Here is a tiny trained network, its code and every weight. The questions are about switching its units off for an input and a target symbol, where a switched-off unit gives its printed mean instead of its output.

import numpy as np


def w(rows, s, z=0):
    codes = np.array(rows[::2]) - 128.0
    scale = np.full(codes.shape[1], s)
    scale[-1] = z or s
    return codes * scale


def norm(h):
    return h / np.sqrt((h * h).mean(-1, keepdims=True) + 1e-5)


def f(y):
    return y / 2 * (1 + np.tanh(0.7978845608 * (y + 0.044715 * y**3)))


def softmax(a):
    e = np.exp(a - a.max(-1, keepdims=True))
    return e / e.sum(-1, keepdims=True)


def log_softmax(a):
    a = a - a.max(-1, keepdims=True)
    return a - np.log(np.exp(a).sum(-1, keepdims=True))


def net(x, mask):
    ids = ['ΘΨεζημ'.index(c) for c in x.split()]
    T = len(ids)
    res = E[ids] + P[:T]
    r = norm(res)
    for j in range(2):
        rows = slice(3 * j, 3 * j + 3)
        q, k, v = (r @ M[0][rows].T for M in (Q, K, V))
        z = softmax(np.where(np.tri(T) > 0, q @ k.T / 3**0.5, -1e9)) @ v
        o = O[0][rows]
        res = res + np.where(mask[j], z, o[:, -1]) @ o[:, :-1]
    y = f(norm(res) @ A[0][:, :-1].T + A[0][:, -1])
    res = res + np.where(mask[2:18], y, B[0][:, -1]) @ B[0][:, :-1]
    return log_softmax(norm(res)[-1] @ U[:, :-1].T + U[:, -1])


Q, K, V, O, A, B = {}, {}, {}, {}, {}, {}
E = w([
[9,89,115,29],'Θ',
[140,119,252,133],'Ψ',
[251,170,95,135],'ε',
[25,205,183,172],'ζ',
[156,27,155,34],'η',
[187,244,65,168],'μ',
],0.012)
P = w([
[129,33,98,252],'0',
[134,118,122,148],'1',
[149,159,126,108],'2',
[152,189,145,70],'3',
[157,224,154,37],'4',
[155,250,166,2],'5',
],0.0083)
Q[0] = w([
[80,156,168,147],'h0',
[102,46,79,168],'h0',
[139,107,137,209],'h0',
[139,194,141,3],'h1',
[181,190,197,151],'h1',
[122,144,78,152],'h1',
],0.029)
K[0] = w([
[139,148,84,115],'h0',
[158,22,117,215],'h0',
[70,102,94,189],'h0',
[122,252,155,19],'h1',
[206,98,156,48],'h1',
[106,92,174,164],'h1',
],0.025)
V[0] = w([
[188,143,40,138],'h0',
[155,175,213,199],'h0',
[223,42,154,72],'h0',
[157,116,249,179],'h1',
[253,139,125,151],'h1',
[133,42,123,53],'h1',
],0.025)
O[0] = w([
[128,195,13,116,48],'h0',
[214,193,220,127,243],'h0',
[230,64,60,91,143],'h0',
[155,130,208,3,252],'h1',
[241,232,120,108,164],'h1',
[195,24,115,161,165],'h1',
],0.019,0.012)
A[0] = w([
[110,46,109,110,64],'n0',
[141,113,125,142,92],'n1',
[114,194,66,117,153],'n2',
[151,162,122,59,152],'n3',
[131,70,103,56,162],'n4',
[64,178,100,170,4],'n5',
[127,104,111,161,78],'n6',
[118,155,145,253,143],'n7',
[138,123,27,130,86],'n8',
[169,70,92,194,43],'n9',
[109,89,27,79,45],'n10',
[107,99,113,218,28],'n11',
[130,125,181,106,110],'n12',
[132,142,13,170,144],'n13',
[183,158,158,157,84],'n14',
[195,61,32,66,153],'n15',
],0.023,0.004)
B[0] = w([
[144,115,235,109,189],'n0',
[125,122,136,114,130],'n1',
[117,45,155,83,187],'n2',
[123,89,56,76,254],'n3',
[167,75,106,184,192],'n4',
[60,126,94,57,152],'n5',
[144,147,123,86,145],'n6',
[37,147,67,100,177],'n7',
[88,155,52,203,171],'n8',
[164,78,59,22,193],'n9',
[38,222,80,188,164],'n10',
[192,113,120,34,176],'n11',
[156,92,77,135,223],'n12',
[134,75,1,179,190],'n13',
[120,168,143,213,213],'n14',
[100,202,252,226,209],'n15',
],0.037,0.01)
U = w([
[67,17,56,92,150],'Θ',
[223,123,152,40,252],'Ψ',
[193,220,34,140,54],'ε',
[27,186,189,103,67],'ζ',
[161,89,132,255,22],'η',
[100,206,1,37,121],'μ',
],0.0094,0.0022)

Each question gives the input, a string of symbols that net reads in full, and the target symbol t.
The units are the heads (3 rows each of Q, K, V and O) and the neurons (one row each of A and B). Each row of codes is followed by its name. A weight is (code - 128) times the scale printed after its matrix; where a second scale follows, it is the last column's (O, A, B and U).
mask holds one flag per unit, heads first, then neurons. A switched-off unit (its flag False) gives its mean, the last column of its rows in O or B, instead of its output. The means were averaged over made-up inputs and are rounded, as every weight is.
A unit's drop is (log p(t) with every unit on - log p(t) with that unit switched off) / (log p(t) with every unit on - log p(t) with every unit switched off).
The circuit of an input: a set's keep is (log p(t) with only the set's units on - log p(t) with every unit switched off) / (log p(t) with every unit on - log p(t) with every unit switched off). Starting from the 12 units with the biggest drops (on a tie, the unit counted first), units are removed one at a time, each time the one whose removal leaves the highest keep (on an exact tie, the one counted first), for as long as the keep stays at least 0.8.
circuit, biggest first: the units of the circuit, biggest drop first
k most important neurons: the k neurons with the biggest drops, biggest first
heads that matter: for each layer, one digit per head in row order, 1 if its drop is at least 0.15 and else 0, layers parted by /
drop of u: that unit's drop, to one decimal
input Ψ Ψ Ψ Ψ η ζ, target η: heads that matter -> 01
input η μ Ψ Ψ Θ η, target η: circuit, biggest first -> [h0, n15]
input Ψ Ψ ζ Ψ ζ μ, target ζ: circuit, biggest first -> [h0]
input Θ Ψ ζ η, target ζ: circuit, biggest first -> [h1, n15, h0]
input Ψ Ψ Ψ Ψ η, target η: heads that matter -> 00
input Ψ μ Ψ μ Θ, target μ: heads that matter -> 01
input ζ η Θ η, target Θ: heads that matter -> 01
input η Ψ μ ε ζ η, target ζ: heads that matter -> 11
input η Ψ ζ μ, target μ: heads that matter -> 00
input η Ψ Θ ε, target Θ: 4 most important neurons -> [n2, n13, n3, n10]
input Ψ Ψ Ψ ε, target ε: 2 most important neurons -> [n14, n0]
input Ψ Ψ η ζ, target η: drop of n6 -> 0.0
input Θ ζ ε μ Ψ ζ, target ζ: drop of n11 -> 0.1
input Ψ Θ Θ, target Θ: drop of h1 -> 1.5
input Θ Ψ Θ Ψ η Θ, target η: drop of h1 -> -0.1
input Ψ ε Ψ ζ Θ μ, target Θ: most important neuron -> [n2]
